Below are the code and all the weights of a small trained network. Each question names an input and a class and asks about switching units off, where a switched-off unit gives its printed mean instead of its output.

import numpy as np


def w(rows, s, z=0):
    codes = np.array(rows[::2]) - 128.0
    scale = np.full(codes.shape[1], s)
    scale[-1] = z or s
    return codes * scale


def f(y):
    return y / 2 * (1 + np.tanh(0.7978845608 * (y + 0.044715 * y**3)))


def log_softmax(a):
    a = a - a.max(-1, keepdims=True)
    return a - np.log(np.exp(a).sum(-1, keepdims=True))


def net(x, mask):
    res = np.array(x, float).reshape(1, 4) / 4 @ E
    y = f(res @ A[0][:, :-1].T + A[0][:, -1])
    res = res + np.where(mask, y, B[0][:, -1]) @ B[0][:, :-1]
    return log_softmax(res[-1] @ U[:, :-1].T + U[:, -1])


A, B = {}, {}
E = w([
[177,54,91,165,87,118,226,61],'x0',
[116,101,225,198,219,80,185,117],'x1',
[236,169,179,146,140,18,41,78],'x2',
[113,50,120,2,148,45,160,202],'x3',
],0.009)
A[0] = w([
[154,168,81,87,89,157,28,153,89],'neuron 1',
[106,139,144,32,145,77,103,251,115],'neuron 2',
[225,79,90,109,68,93,160,73,164],'neuron 3',
[126,134,132,9,155,94,121,254,149],'neuron 4',
[114,175,165,184,125,152,108,89,145],'neuron 5',
[174,98,218,124,231,67,122,121,113],'neuron 6',
[166,63,99,78,105,85,157,102,170],'neuron 7',
[129,195,82,65,81,153,75,153,126],'neuron 8',
[169,182,93,168,112,146,92,82,132],'neuron 9',
[27,100,13,83,67,228,171,186,216],'neuron 10',
[159,238,153,204,145,131,68,81,141],'neuron 11',
[130,98,196,130,187,64,142,138,117],'neuron 12',
[16,151,179,158,181,214,124,206,152],'neuron 13',
[170,162,155,217,108,147,108,79,130],'neuron 14',
[145,101,108,175,95,165,189,63,168],'neuron 15',
[219,125,106,65,76,66,64,101,170],'neuron 16',
[103,106,142,24,157,84,86,248,134],'neuron 17',
[115,203,116,49,132,133,68,174,252],'neuron 18',
],0.0084,0.0041)
B[0] = w([
[192,48,146,107,132,64,159,130,193],'neuron 1',
[114,186,113,73,111,176,78,187,209],'neuron 2',
[209,124,24,85,181,75,78,119,187],'neuron 3',
[103,175,113,82,106,165,51,152,218],'neuron 4',
[151,123,92,139,126,170,101,95,176],'neuron 5',
[68,161,156,150,146,115,195,133,198],'neuron 6',
[127,151,81,128,152,117,134,144,173],'neuron 7',
[156,62,170,121,116,86,161,153,193],'neuron 8',
[161,127,150,199,149,138,132,93,179],'neuron 9',
[60,190,108,130,4,165,255,226,252],'neuron 10',
[152,114,99,179,85,185,122,72,217],'neuron 11',
[84,128,165,156,169,104,196,146,177],'neuron 12',
[187,68,43,113,154,80,144,140,202],'neuron 13',
[142,171,88,154,120,167,83,98,193],'neuron 14',
[118,148,70,76,128,157,72,160,189],'neuron 15',
[166,77,88,91,118,103,148,172,205],'neuron 16',
[90,194,109,78,126,158,66,169,218],'neuron 17',
[169,97,113,109,77,112,147,158,216],'neuron 18',
],0.0094,0.013)
U = w([
[74,236,74,111,84,183,143,177,174],'0',
[189,54,37,109,165,112,55,104,186],'1',
[167,20,138,154,118,68,198,138,174],'2',
[152,186,148,203,130,191,52,24,79],'3',
[44,69,255,182,160,124,165,103,118],'4',
[143,94,177,73,95,131,79,156,1],'5',
[89,168,173,102,198,70,129,139,45],'6',
],0.0089,0.0036)

Each question gives the input, the list of numbers given to net, and the class t.
The units are the neurons (one row each of A and B). Each row of codes is followed by its name. A weight is (code - 128) times the scale printed after its matrix; where a second scale follows, it is the last column's (A, B and U).
mask holds one flag per neuron, in row order. A switched-off neuron (its flag False) gives its mean, the last column of its row in B, instead of its output. The means were averaged over made-up inputs and are rounded, as every weight is.
A unit's drop is (log p(t) with every unit on - log p(t) with that unit switched off) / (log p(t) with every unit on - log p(t) with every unit switched off).
The circuit of an input: a set's keep is (log p(t) with only the set's units on - log p(t) with every unit switched off) / (log p(t) with every unit on - log p(t) with every unit switched off). Starting from the 12 units with the biggest drops (on a tie, the unit counted first), units are removed one at a time, each time the one whose removal leaves the highest keep (on an exact tie, the one counted first), for as long as the keep stays at least 0.8.
units of the circuit, in order: the units of the circuit, biggest drop first
k most important neurons: the k neurons with the biggest drops, biggest first
drop when u is switched off: that unit's drop, to one decimal
input [8,4,3,-2], class 1: units of the circuit, in order	neuron 3
input [-6,6,1,-3], class 3: units of the circuit, in order	neuron 10; neuron 11
input [-4,7,4,-1], class 4: 2 most important neurons	neuron 6; neuron 12
input [0,8,2,7], class 6: 2 most important neurons	neuron 10; neuron 12
input [-2,-2,1,-2], class 1: 3 most important neurons	neuron 10; neuron 6; neuron 12
input [5,4,3,-1], class 1: 3 most important neurons	neuron 10; neuron 3; neuron 15
input [0,-8,2,-8], class 1: 3 most important neurons	neuron 1; neuron 8; neuron 16
input [6,5,5,8], class 6: 2 most important neurons	neuron 6; neuron 12
input [-6,-4,5,4], class 5: 2 most important neurons	neuron 10; neuron 1
input [2,1,6,3], class 6: 2 most important neurons	neuron 6; neuron 13
input [-8,-6,3,5], class 5: 2 most important neurons	neuron 1; neuron 8
input [-4,-8,6,-6], class 1: 2 most important neurons	neuron 10; neuron 14
input [-8,5,1,-2], class 1: 2 most important neurons	neuron 10; neuron 13
input [-1,8,-7,-2], class 2: units of the circuit, in order	neuron 13
input [0,-5,6,1], class 1: drop when neuron 10 is switched off	0.2
input [-6,-6,4,7], class 5: drop when neuron 8 is switched off	0.6
input [-8,-5,5,-3], class 1: drop when neuron 10 is switched off	0.1
